Below are the code and all the weights of a small trained network. Each question names an input and a class and asks about switching units off, where a switched-off unit gives its printed mean instead of its output.

import numpy as np


def w(rows, s, z=0):
    codes = np.array(rows[::2]) - 128.0
    scale = np.full(codes.shape[1], s)
    scale[-1] = z or s
    return codes * scale


def f(y):
    return y / 2 * (1 + np.tanh(0.7978845608 * (y + 0.044715 * y**3)))


def log_softmax(a):
    a = a - a.max(-1, keepdims=True)
    return a - np.log(np.exp(a).sum(-1, keepdims=True))


def net(x, mask):
    res = np.array(x, float).reshape(1, 5) / 4 @ E
    y = f(res @ A[0][:, :-1].T + A[0][:, -1])
    res = res + np.where(mask, y, B[0][:, -1]) @ B[0][:, :-1]
    return log_softmax(res[-1] @ U[:, :-1].T + U[:, -1])


A, B = {}, {}
E = w([
[67,2,95,135,117],'x0',
[76,86,208,118,73],'x1',
[31,149,174,162,225],'x2',
[36,154,173,93,54],'x3',
[173,176,224,225,189],'x4',
],0.0065)
A[0] = w([
[148,165,108,58,32,186],'n0',
[220,58,29,103,61,166],'n1',
[66,30,59,156,160,252],'n2',
[191,181,254,234,201,182],'n3',
[23,54,211,156,96,190],'n4',
[42,249,220,158,167,246],'n5',
[192,35,68,215,235,211],'n6',
[222,70,61,208,159,139],'n7',
[126,225,180,169,75,230],'n8',
[198,219,91,56,69,211],'n9',
],0.0068,0.0042)
B[0] = w([
[133,24,23,158,57,190],'n0',
[221,89,93,33,62,229],'n1',
[44,241,108,29,98,237],'n2',
[249,190,218,236,185,254],'n3',
[61,142,246,88,62,218],'n4',
[33,58,140,252,156,238],'n5',
[253,225,229,44,172,244],'n6',
[243,180,227,57,151,201],'n7',
[43,22,112,228,137,196],'n8',
[218,18,46,205,155,209],'n9',
],0.0059,0.007)
U = w([
[64,185,51,115,217,178],'0',
[35,70,158,70,45,226],'1',
[211,35,27,118,34,113],'2',
[244,202,199,2,153,117],'3',
[192,151,243,239,191,6],'4',
[209,144,101,117,232,151],'5',
[147,152,135,166,135,119],'6',
],0.0061,0.0025)

Each question gives the input, the list of numbers given to net, and the class t.
The units are the neurons (one row each of A and B). Each row of codes is followed by its name. A weight is (code - 128) times the scale printed after its matrix; where a second scale follows, it is the last column's (A, B and U).
mask holds one flag per neuron, in row order. A switched-off neuron (its flag False) gives its mean, the last column of its row in B, instead of its output. The means were averaged over made-up inputs and are rounded, as every weight is.
A unit's drop is (log p(t) with every unit on - log p(t) with that unit switched off) / (log p(t) with every unit on - log p(t) with every unit switched off).
The circuit of an input: a set's keep is (log p(t) with only the set's units on - log p(t) with every unit switched off) / (log p(t) with every unit on - log p(t) with every unit switched off). Starting from all 10 units, units are removed one at a time, each time the one whose removal leaves the highest keep (on an exact tie, the one counted first), for as long as the keep stays at least 0.8.
circuit, biggest first: the units of the circuit, biggest drop first
unit that matters most: the unit with the biggest drop
k most important neurons: the k neurons with the biggest drops, biggest first
drop when u is switched off: that unit's drop, to one decimal
input [-8,3,-7,-3,5], class 4: circuit, biggest first : (n3, n8)
input [8,-5,-8,0,1], class 3: circuit, biggest first : (n7, n6)
input [1,1,-5,7,-8], class 2: unit that matters most : n0
input [5,5,-4,-7,7], class 3: circuit, biggest first : (n6, n5)
input [-3,2,2,5,-1], class 1: circuit, biggest first : (n3, n6)
input [8,-7,7,-4,7], class 3: 2 most important neurons : (n6, n2)
input [-5,-7,4,1,-4], class 0: 2 most important neurons : (n3, n1)
input [-6,3,0,1,-6], class 2: drop when n0 is switched off : 0.1
input [-2,3,-2,-1,0], class 2: drop when n6 is switched off : 0.3
input [-8,-4,7,1,-6], class 0: drop when n6 is switched off : 0.2
input [6,-7,-3,-3,-1], class 3: drop when n6 is switched off : 0.1
